Here is a tiny trained network, its code and every weight. The questions are about switching its units off for an input and a target symbol, where a switched-off unit gives its printed mean instead of its output.

import numpy as np


def w(rows, s, z=0):
    codes = np.array(rows[::2]) - 128.0
    scale = np.full(codes.shape[1], s)
    scale[-1] = z or s
    return codes * scale


def norm(h):
    return h / np.sqrt((h * h).mean(-1, keepdims=True) + 1e-5)


def f(y):
    return np.maximum(y, 0)


def softmax(a):
    e = np.exp(a - a.max(-1, keepdims=True))
    return e / e.sum(-1, keepdims=True)


def log_softmax(a):
    a = a - a.max(-1, keepdims=True)
    return a - np.log(np.exp(a).sum(-1, keepdims=True))


def net(x, mask):
    ids = ['ΛΞΨεζπφ'.index(c) for c in x.split()]
    T = len(ids)
    res = E[ids] + P[:T]
    u = 0
    for l in range(3):
        r = norm(res)
        for j in range(3):
            rows = slice(3 * j, 3 * j + 3)
            q, k, v = (r @ M[l][rows].T for M in (Q, K, V))
            z = softmax(np.where(np.tri(T) > 0, q @ k.T / 3**0.5, -1e9)) @ v
            o = O[l][rows]
            res = res + np.where(mask[u + j], z, o[:, -1]) @ o[:, :-1]
        u += 3
        y = f(norm(res) @ A[l][:, :-1].T + A[l][:, -1])
        res = res + np.where(mask[u : u + 8], y, B[l][:, -1]) @ B[l][:, :-1]
        u += 8
    return log_softmax(norm(res)[-1] @ U[:, :-1].T + U[:, -1])


Q, K, V, O, A, B = {}, {}, {}, {}, {}, {}
E = w([
[63,132,96],'Λ',
[94,112,33],'Ξ',
[94,15,211],'Ψ',
[158,102,4],'ε',
[150,172,6],'ζ',
[118,61,161],'π',
[37,12,9],'φ',
],0.0033)
P = w([
[153,209,213],'0',
[182,52,39],'1',
[91,65,72],'2',
[98,92,252],'3',
[174,54,27],'4',
[87,56,71],'5',
[166,147,197],'6',
[174,58,31],'7',
[86,55,68],'8',
[101,98,249],'9',
],0.0026)
Q[0] = w([
[45,167,175],'0.h1',
[150,219,74],'0.h1',
[179,116,251],'0.h1',
[140,117,154],'0.h2',
[139,160,74],'0.h2',
[86,126,229],'0.h2',
[123,134,106],'0.h3',
[191,219,75],'0.h3',
[163,189,71],'0.h3',
],0.012)
K[0] = w([
[56,171,153],'0.h1',
[156,201,58],'0.h1',
[149,141,251],'0.h1',
[138,154,137],'0.h2',
[117,71,145],'0.h2',
[106,214,131],'0.h2',
[153,125,114],'0.h3',
[147,209,184],'0.h3',
[162,173,147],'0.h3',
],0.016)
V[0] = w([
[61,201,186],'0.h1',
[140,145,61],'0.h1',
[119,80,224],'0.h1',
[113,211,152],'0.h2',
[130,102,139],'0.h2',
[129,33,132],'0.h2',
[42,117,118],'0.h3',
[94,14,33],'0.h3',
[92,5,27],'0.h3',
],0.0022)
O[0] = w([
[226,70,90,70],'0.h1',
[118,187,182,143],'0.h1',
[100,35,39,120],'0.h1',
[146,43,129,86],'0.h2',
[116,172,108,133],'0.h2',
[96,224,97,165],'0.h2',
[187,143,148,156],'0.h3',
[182,41,237,246],'0.h3',
[185,26,249,254],'0.h3',
],0.002,0.0025)
A[0] = w([
[68,100,108,115],'0.n1',
[37,164,202,107],'0.n2',
[189,86,117,59],'0.n3',
[58,99,131,120],'0.n4',
[136,197,162,92],'0.n5',
[196,101,80,117],'0.n6',
[3,119,110,7],'0.n7',
[45,109,112,4],'0.n8',
],0.0046,0.0016)
B[0] = w([
[143,81,181,238],'0.n1',
[151,221,88,174],'0.n2',
[80,158,109,177],'0.n3',
[146,108,185,247],'0.n4',
[167,64,146,152],'0.n5',
[138,186,138,206],'0.n6',
[168,254,106,191],'0.n7',
[174,216,144,167],'0.n8',
],0.0079,0.0016)
Q[1] = w([
[113,164,58],'1.h1',
[143,94,175],'1.h1',
[120,153,155],'1.h1',
[112,99,146],'1.h2',
[83,88,98],'1.h2',
[170,251,89],'1.h2',
[80,230,227],'1.h3',
[162,180,22],'1.h3',
[160,42,208],'1.h3',
],0.011)
K[1] = w([
[189,152,103],'1.h1',
[87,105,156],'1.h1',
[137,155,71],'1.h1',
[110,100,145],'1.h2',
[75,175,92],'1.h2',
[206,213,52],'1.h2',
[234,246,94],'1.h3',
[11,154,155],'1.h3',
[214,73,146],'1.h3',
],0.011)
V[1] = w([
[128,147,127],'1.h1',
[137,149,136],'1.h1',
[151,144,149],'1.h1',
[46,128,155],'1.h2',
[146,143,105],'1.h2',
[113,99,167],'1.h2',
[254,108,65],'1.h3',
[118,124,106],'1.h3',
[175,109,118],'1.h3',
],0.0038)
O[1] = w([
[108,149,113,113],'1.h1',
[100,129,126,126],'1.h1',
[95,104,143,150],'1.h1',
[194,82,104,71],'1.h2',
[109,174,108,117],'1.h2',
[145,55,175,163],'1.h2',
[251,20,82,254],'1.h3',
[145,127,100,107],'1.h3',
[149,73,131,188],'1.h3',
],0.0031,0.0016)
A[1] = w([
[79,171,174,57],'1.n1',
[78,176,87,15],'1.n2',
[63,114,21,8],'1.n3',
[120,131,111,79],'1.n4',
[76,151,3,9],'1.n5',
[112,92,36,42],'1.n6',
[167,105,172,111],'1.n7',
[22,99,119,169],'1.n8',
],0.0055,0.0011)
B[1] = w([
[57,146,50,138],'1.n1',
[218,102,116,174],'1.n2',
[2,173,62,199],'1.n3',
[124,131,143,138],'1.n4',
[2,175,11,234],'1.n5',
[56,170,35,187],'1.n6',
[140,196,145,251],'1.n7',
[184,79,86,165],'1.n8',
],0.0069,0.0021)
Q[2] = w([
[100,104,122],'2.h1',
[191,119,102],'2.h1',
[146,114,87],'2.h1',
[108,133,255],'2.h2',
[120,147,144],'2.h2',
[153,34,144],'2.h2',
[103,136,112],'2.h3',
[106,109,213],'2.h3',
[72,130,110],'2.h3',
],0.019)
K[2] = w([
[143,101,80],'2.h1',
[184,86,184],'2.h1',
[129,64,123],'2.h1',
[30,212,224],'2.h2',
[122,165,137],'2.h2',
[100,6,144],'2.h2',
[116,114,98],'2.h3',
[31,88,162],'2.h3',
[108,88,67],'2.h3',
],0.014)
V[2] = w([
[69,80,253],'2.h1',
[128,140,101],'2.h1',
[59,187,148],'2.h1',
[127,197,120],'2.h2',
[98,197,235],'2.h2',
[7,187,59],'2.h2',
[97,65,126],'2.h3',
[221,108,79],'2.h3',
[237,234,104],'2.h3',
],0.0043)
O[2] = w([
[216,15,252,92],'2.h1',
[102,149,104,130],'2.h1',
[147,42,51,95],'2.h1',
[99,96,234,109],'2.h2',
[60,231,183,120],'2.h2',
[3,28,180,6],'2.h2',
[88,150,62,116],'2.h3',
[133,18,166,179],'2.h3',
[199,55,251,178],'2.h3',
],0.0035,0.0023)
A[2] = w([
[52,2,141,17],'2.n1',
[115,137,116,31],'2.n2',
[108,107,181,150],'2.n3',
[156,145,166,177],'2.n4',
[94,167,184,143],'2.n5',
[101,237,111,4],'2.n6',
[119,97,84,83],'2.n7',
[39,69,142,43],'2.n8',
],0.0093,0.0021)
B[2] = w([
[20,83,213,165],'2.n1',
[108,148,109,135],'2.n2',
[138,152,93,183],'2.n3',
[83,141,103,255],'2.n4',
[172,103,187,193],'2.n5',
[32,194,88,192],'2.n6',
[152,85,157,173],'2.n7',
[127,7,92,167],'2.n8',
],0.016,0.0032)
U = w([
[50,12,202,205],'Λ',
[203,209,59,10],'Ξ',
[155,189,254,242],'Ψ',
[56,158,76,8],'ε',
[51,228,146,80],'ζ',
[36,117,46,83],'π',
[228,26,86,253],'φ',
],0.0078,0.00075)

Each question gives the input, a string of symbols that net reads in full, and the target symbol t.
The units are the heads (3 rows each of Q, K, V and O) and the neurons (one row each of A and B). Each row of codes is followed by its name. A weight is (code - 128) times the scale printed after its matrix; where a second scale follows, it is the last column's (O, A, B and U).
mask holds one flag per unit, layer by layer, with each layer's heads first. A switched-off unit (its flag False) gives its mean, the last column of its rows in O or B, instead of its output. The means were averaged over made-up inputs and are rounded, as every weight is.
A unit's drop is (log p(t) with every unit on - log p(t) with that unit switched off) / (log p(t) with every unit on - log p(t) with every unit switched off).
The circuit of an input: a set's keep is (log p(t) with only the set's units on - log p(t) with every unit switched off) / (log p(t) with every unit on - log p(t) with every unit switched off). Starting from the 12 units with the biggest drops (on a tie, the unit counted first), units are removed one at a time, each time the one whose removal leaves the highest keep (on an exact tie, the one counted first), for as long as the keep stays at least 0.8.
units of the circuit, in order: the units of the circuit, biggest drop first
most important unit: the unit with the biggest drop
k most important neurons of layer l: the k neurons of layer l with the biggest drops, biggest first
heads that matter: for each layer, one digit per head in row order, 1 if its drop is at least 0.15 and else 0, layers parted by /
input Ψ Ξ Ξ Ξ Ψ Λ Λ, target Λ: units of the circuit, in order => 2.h2, 2.n8
input π Ψ ζ Ψ, target ζ: most important unit => 2.h2
input Ψ Ξ φ ζ, target Λ: units of the circuit, in order => 2.h2, 2.n1
input ζ Ψ Ξ ε Ξ ε Ψ π, target Ξ: units of the circuit, in order => 1.n5, 2.h2, 2.n8
input φ ζ Ξ φ, target Ψ: heads that matter => 000 / 000 / 010
input Ψ Ψ Λ Ξ ε ε ε, target Λ: heads that matter => 101 / 000 / 010
input Ψ Ξ Ξ, target Ψ: heads that matter => 000 / 000 / 011
input ε ε Ψ φ Ξ Ξ Ξ Λ, target Ψ: heads that matter => 000 / 000 / 001
input π Ξ Ψ π π Ψ Λ Ξ φ, target Ξ: heads that matter => 100 / 000 / 110
input ε φ φ φ Ψ Ξ Λ, target Ξ: heads that matter => 100 / 011 / 010
input Ξ Ξ Ψ φ, target φ: heads that matter => 111 / 000 / 010
input Ξ ζ Ξ Ψ ζ Ψ φ, target φ: 3 most important neurons of layer 0 => 0.n5, 0.n7, 0.n6
input Ψ φ Ξ Ξ ε ζ Ψ Ψ ε ε, target Λ: heads that matter => 101 / 001 / 010
input Ψ Λ Ξ ζ, target Λ: 3 most important neurons of layer 0 => 0.n5, 0.n1, 0.n4
input ε ε ζ φ Λ π ε, target Ξ: 2 most important neurons of layer 0 => 0.n5, 0.n1
input ε Ξ Λ Ψ, target Ξ: heads that matter => 100 / 001 / 011
input Ξ Ψ Ξ Ξ Ξ φ Ξ, target φ: 3 most important neurons of layer 1 => 1.n5, 1.n3, 1.n7
input ε π ε Ξ, target Ξ: most important neuron of layer 0 => 0.n5
input Ξ φ Ξ Ξ Ψ Ξ Λ, target φ: 2 most important neurons of layer 0 => 0.n5, 0.n7
input Ξ ε Ξ Ξ φ, target Λ: most important unit => 0.n1
input Ξ ε ζ ε, target φ: heads that matter => 111 / 001 / 000
input ζ ζ ε Ψ, target π: heads that matter => 111 / 000 / 111
input Ψ Ψ π φ ζ Ξ Ξ, target Λ: heads that matter => 101 / 010 / 010
input Ξ φ Ψ Λ Ξ Ξ ε, target φ: heads that matter => 111 / 001 / 011
input φ Ξ Ψ ε, target Ψ: 2 most important neurons of layer 0 => 0.n3, 0.n4
